Each row has a name. Each question is about the rows just above it. Places in a row count from 0.

K_486: [ -3.2   3.7 -17.9  31.0  58.8]
K_479: [  8.6   8.7 -45.1  38.5  84.3]
K_114: [ -3.0   3.8 -18.4  31.3  59.5]
K_521: [-8.1 -2.3 13.1  2.0 -3.2]
K_168: [-7.2 -2.2 12.2  1.1 -4.2]
K_907: [-0.5 -0.2  1.0  0.0 -0.6]
Changed K_907: [-0.5 -0.2  1.0 -0.1 -0.6]. Place and old value: -> 3, [0.0]
Where does [ -3.0   3.8 -18.3  31.3  59.5] differ from K_114, and what was there? -> 2, [-18.4]
One entry of K_521 was changed: [-8.1 -2.4 13.1  2.0 -3.2]. Where, and from what? -> 1, [-2.3]
One entry of K_479 was changed: [  8.6   8.7 -45.1  38.5  84.2]. Where, and from what? -> 4, [84.3]

K_117: [-49.7  -1.7 -18.5  -2.3 -43.1]
K_219: [ 11.5  40.3 -14.0  43.0  50.3]
K_770: [ 52.3 -44.5  62.2  30.5  45.8]
K_191: [-34.4 -68.5  81.7  19.1 -13.4]
K_294: [  9.9 -25.3  26.5  84.0  57.3]
K_779: [ 43.0 -72.7  77.8  44.7  42.1]
Changed K_770: [ 52.3 -44.5  62.2  30.6  45.8]. Place and old value: -> 3, [30.5]
Changed K_294: [  9.9 -25.4  26.5  84.0  57.3]. Place and old value: -> 1, [-25.3]
One entry of K_117 was changed: [-49.7  -1.7 -18.5  -2.2 -43.1]. Where, and from what? -> 3, [-2.3]
One entry of K_779 was changed: [ 43.0 -72.7  77.7  44.7  42.1]. Where, and from what? -> 2, [77.8]
Changed K_770: [ 52.3 -44.5  62.2  30.5  45.9]. Place and old value: -> 4, [45.8]

K_581: [-74.3   2.8 -25.3  48.6  16.0 -64.2 -67.0  36.1  29.1 -22.4  28.3  57.3
   0.4 -66.1  62.1  43.8   3.3 -58.6  24.9  47.2  10.5  52.7 -18.3  -1.1
 -26.5 -61.9  58.0  36.4  65.9 -55.4 -58.3 -41.0 -37.8  55.1]
K_249: [ 63.6 -60.9  -8.6   5.7  68.8   9.4  25.7 -21.2  68.6  15.4 -72.1  40.9
  56.7 -33.9  67.3 -14.2  -5.9 -16.9 -41.6  -4.9 -33.2 -72.0  46.2  26.8
 -23.6 -38.7 -73.6 -29.3   1.2 -17.5 -62.6  60.0  41.0   0.8]
K_700: [-26.7  26.0 -57.2 -39.0  34.1 -47.0 -62.2  61.8  39.5  -1.0  46.5  46.5
 -20.5 -40.0  45.0  30.1 -58.8   3.9 -37.2   8.9  22.8 -66.0 -54.3  19.8
 -49.2  70.8  -7.2  55.8   3.8  66.5 -67.6  72.2  65.8  22.6]
K_209: [-16.9  31.8  13.6  -0.3   9.2 -72.8  48.7  -6.7   7.2 -11.0 -72.9 -17.5
  65.4 -37.9 -61.2 -45.3  15.2 -70.9  73.5  24.6 -71.3  10.8  25.7  10.4
  67.4 -47.1  -2.5  73.9   9.1 -71.1 -53.9 -72.7 -31.8  67.8]
K_793: [-29.4 -19.6 -50.8 -58.3 -69.9 -33.7  51.8 -21.8 -31.8  27.5 -67.4  48.8
 -66.9 -34.2  43.8 -34.2  -7.7  14.7   5.8   0.6 -37.4  73.1 -27.5  44.1
  63.9 -40.8 -41.0  39.5 -12.3  19.9 -40.8  41.7 -40.1  22.1]
K_975: [ 37.1 -55.9 -68.0 -75.4  32.2 -13.5  34.4  -8.5 -38.9 -21.9   2.1  18.1
  -2.9  32.0   2.4  62.2 -60.6  11.8   7.8 -48.8  27.2  69.9 -70.6 -40.5
 -62.9  -8.8 -33.3  38.5  37.7  26.2 -51.6  53.9 -63.3 -72.2]
K_644: [  6.8  -4.2  41.7 -35.2   7.0   1.6  -0.4  73.2 -56.6   5.2 -53.9 -70.4
  52.1 -60.4  67.6 -10.8  31.4   1.0   3.6 -22.4 -41.7  37.6   1.7   0.9
  19.5  60.1  53.5   2.5  58.7  66.7  -9.3  -3.7  71.9  61.4]
K_20: [ 38.8  -2.5  41.1  58.2   3.4   4.3  -2.1  47.4 -10.7  -8.9  45.6 -72.8
 -52.7  47.8 -53.1  50.3  32.3 -44.6  41.8 -22.5  34.8  66.0 -13.4  -7.2
  16.5   5.5  64.2 -38.7  -8.8  -8.4  59.3  42.8  72.4  -3.8]
K_380: [ 68.2  -1.7  18.1 -11.3 -20.1  12.3 -28.7  59.4  26.8 -16.0  36.2   3.3
  75.2 -47.1 -58.5   6.3  41.1  28.5  61.9  -7.3  57.4 -29.3 -39.8 -60.0
 -50.8 -45.6  53.7 -22.5 -70.6  25.1 -71.8  45.8   4.2 -23.6]
One entry of K_975 was changed: [ 37.0 -55.9 -68.0 -75.4  32.2 -13.5  34.4  -8.5 -38.9 -21.9   2.1  18.1
  -2.9  32.0   2.4  62.2 -60.6  11.8   7.8 -48.8  27.2  69.9 -70.6 -40.5
 -62.9  -8.8 -33.3  38.5  37.7  26.2 -51.6  53.9 -63.3 -72.2]. Where, and from what? -> 0, [37.1]
One entry of K_581 was changed: [-74.3   2.8 -25.3  48.6  16.0 -64.2 -67.0  36.1  29.1 -22.4  28.3  57.3
   0.4 -66.1  62.1  43.8   3.3 -58.6  24.9  47.2  10.5  52.6 -18.3  -1.1
 -26.5 -61.9  58.0  36.4  65.9 -55.4 -58.3 -41.0 -37.8  55.1]. Where, and from what? -> 21, [52.7]
Changed K_380: [ 68.2  -1.7  18.1 -11.3 -20.1  12.2 -28.7  59.4  26.8 -16.0  36.2   3.3
  75.2 -47.1 -58.5   6.3  41.1  28.5  61.9  -7.3  57.4 -29.3 -39.8 -60.0
 -50.8 -45.6  53.7 -22.5 -70.6  25.1 -71.8  45.8   4.2 -23.6]. Place and old value: -> 5, [12.3]
One entry of K_644 was changed: [  6.8  -4.2  41.7 -35.2   7.0   1.6  -0.4  73.2 -56.6   5.2 -53.9 -70.4
  52.1 -60.4  67.6 -10.8  31.4   1.0   3.6 -22.4 -41.8  37.6   1.7   0.9
  19.5  60.1  53.5   2.5  58.7  66.7  -9.3  -3.7  71.9  61.4]. Where, and from what? -> 20, [-41.7]

K_750: [-16.6  34.4 -17.1 -16.1]
K_300: [-16.6  34.4  89.0  -6.3]
K_42: [-16.6  34.4 -17.1 -55.9]
K_40: [-16.6  34.4 -17.1  20.0]
Where does [-16.5  34.4  89.0  -6.3] differ from K_300, and what was there? -> 0, [-16.6]
Where does [-16.6  34.4 -17.1  19.9] differ from K_40, and what was there? -> 3, [20.0]
One entry of K_300 was changed: [-16.6  34.4  89.0  -6.4]. Where, and from what? -> 3, [-6.3]
Changed K_42: [-16.6  34.4 -17.0 -55.9]. Place and old value: -> 2, [-17.1]
Where does [-16.6  34.4 -17.0  20.0] differ from K_40, and what was there? -> 2, [-17.1]

K_963: [ 20.0  50.3  21.3 -14.2 -52.7 -40.2  19.9  12.1  14.6  41.2  14.6 -41.3
  20.9  53.0  10.6 -43.1]
K_314: [  6.7  66.1  12.7   0.8 -30.5 -11.1  17.3 -11.8   6.8  50.1  31.7 -47.7
  40.5  38.3  49.2 -12.4]
K_676: [  8.3   3.3  -8.2 -29.1   8.2  12.5 -32.0 -52.4 -46.0 -42.7  62.0 -17.7
  14.6 -56.3   6.8  33.3]
Changed K_963: [ 20.0  50.3  21.3 -14.2 -52.7 -40.2  19.9  12.1  14.6  41.2  14.6 -41.3
  20.8  53.0  10.6 -43.1]. Place and old value: -> 12, [20.9]
Changed K_963: [ 20.0  50.3  21.3 -14.2 -52.7 -40.2  19.9  12.1  14.6  41.2  14.6 -41.3
  21.0  53.0  10.6 -43.1]. Place and old value: -> 12, [20.9]
Changed K_963: [ 20.0  50.3  21.3 -14.2 -52.7 -40.2  19.9  12.1  14.5  41.2  14.6 -41.3
  20.9  53.0  10.6 -43.1]. Place and old value: -> 8, [14.6]

K_482: [ 29.0 -25.3  35.4  58.9  52.4]
K_313: [-60.2 -27.0 -39.4  54.2   4.2]
K_319: [ 23.2 -78.4 -31.6  15.4 -37.0]
K_962: [ -3.3 -55.4 -42.6  42.2 -39.8]
K_310: [  1.1 -63.5  64.3  21.4  14.1]
One entry of K_319 was changed: [ 23.2 -78.5 -31.6  15.4 -37.0]. Where, and from what? -> 1, [-78.4]
Where does [-60.2 -27.1 -39.4  54.2   4.2] differ from K_313, and what was there? -> 1, [-27.0]
Where does [  1.1 -63.4  64.3  21.4  14.1] differ from K_310, and what was there? -> 1, [-63.5]

K_366: [ 61.7 -18.6  41.3  52.5  46.2  63.9  56.2  54.0  53.1 -46.3  60.8  56.5
  63.4]
K_569: [-67.6 -44.3 -45.2 -57.7 -51.0 -72.1 -60.2 -59.0 -57.6  37.5 -66.6 -62.2
 -70.7]
K_985: [ 61.7 -18.6  41.3 -67.6  46.2  63.9  56.2  54.0  53.1 -46.3  60.8  56.5
  63.4]
K_522: [-75.4 -49.3 -50.4 -64.6 -57.2 -81.7 -66.3 -65.6 -63.8  32.5 -74.3 -69.5
 -79.6]
K_897: [-30.0 -20.6 -18.7 -25.1 -24.4 -32.2 -25.4 -26.2 -24.6 -27.9 -28.3 -27.0
 -32.6]
K_293: [38.6 24.2 26.3 34.0 29.7 47.4 30.8 32.9 31.3  1.7 38.6 36.7 43.8]
K_774: [25.1 17.2 15.5 21.0 20.6 27.4 20.9 21.9 20.4 29.3 23.6 22.6 27.6]
K_398: [26.8 18.6 16.6 22.3 21.9 28.0 23.1 23.5 22.2 25.4 25.2 24.0 28.8]
K_390: [26.7 18.4 16.5 22.3 21.8 28.6 22.5 23.3 21.8 27.5 25.1 24.0 29.0]
K_231: [ 61.7  40.7  41.3  52.5  46.2  63.9  56.2  54.0  53.1 -46.3  60.8  56.5
  63.4]
K_243: [-15.5  -8.1 -11.3 -15.1 -12.7 -27.7  -7.4 -12.2 -10.4 -30.4 -16.2 -16.4
 -22.2]
Changed K_390: [26.7 18.5 16.5 22.3 21.8 28.6 22.5 23.3 21.8 27.5 25.1 24.0 29.0]. Place and old value: -> 1, [18.4]
One entry of K_366 was changed: [ 61.7 -18.6  41.3  52.5  46.2  63.9  56.2  54.0  53.1 -46.2  60.8  56.5
  63.4]. Where, and from what? -> 9, [-46.3]
One entry of K_231 was changed: [ 61.7  40.7  41.3  52.5  46.2  63.9  56.1  54.0  53.1 -46.3  60.8  56.5
  63.4]. Where, and from what? -> 6, [56.2]
Changed K_985: [ 61.7 -18.7  41.3 -67.6  46.2  63.9  56.2  54.0  53.1 -46.3  60.8  56.5
  63.4]. Place and old value: -> 1, [-18.6]
Where does [ 61.7  40.7  41.4  52.5  46.2  63.9  56.2  54.0  53.1 -46.3  60.8  56.5
  63.4] differ from K_231, and what was there? -> 2, [41.3]
Where does [-67.6 -44.3 -45.2 -57.7 -51.0 -72.1 -60.3 -59.0 -57.6  37.5 -66.6 -62.2
 -70.7] differ from K_569, and what was there? -> 6, [-60.2]

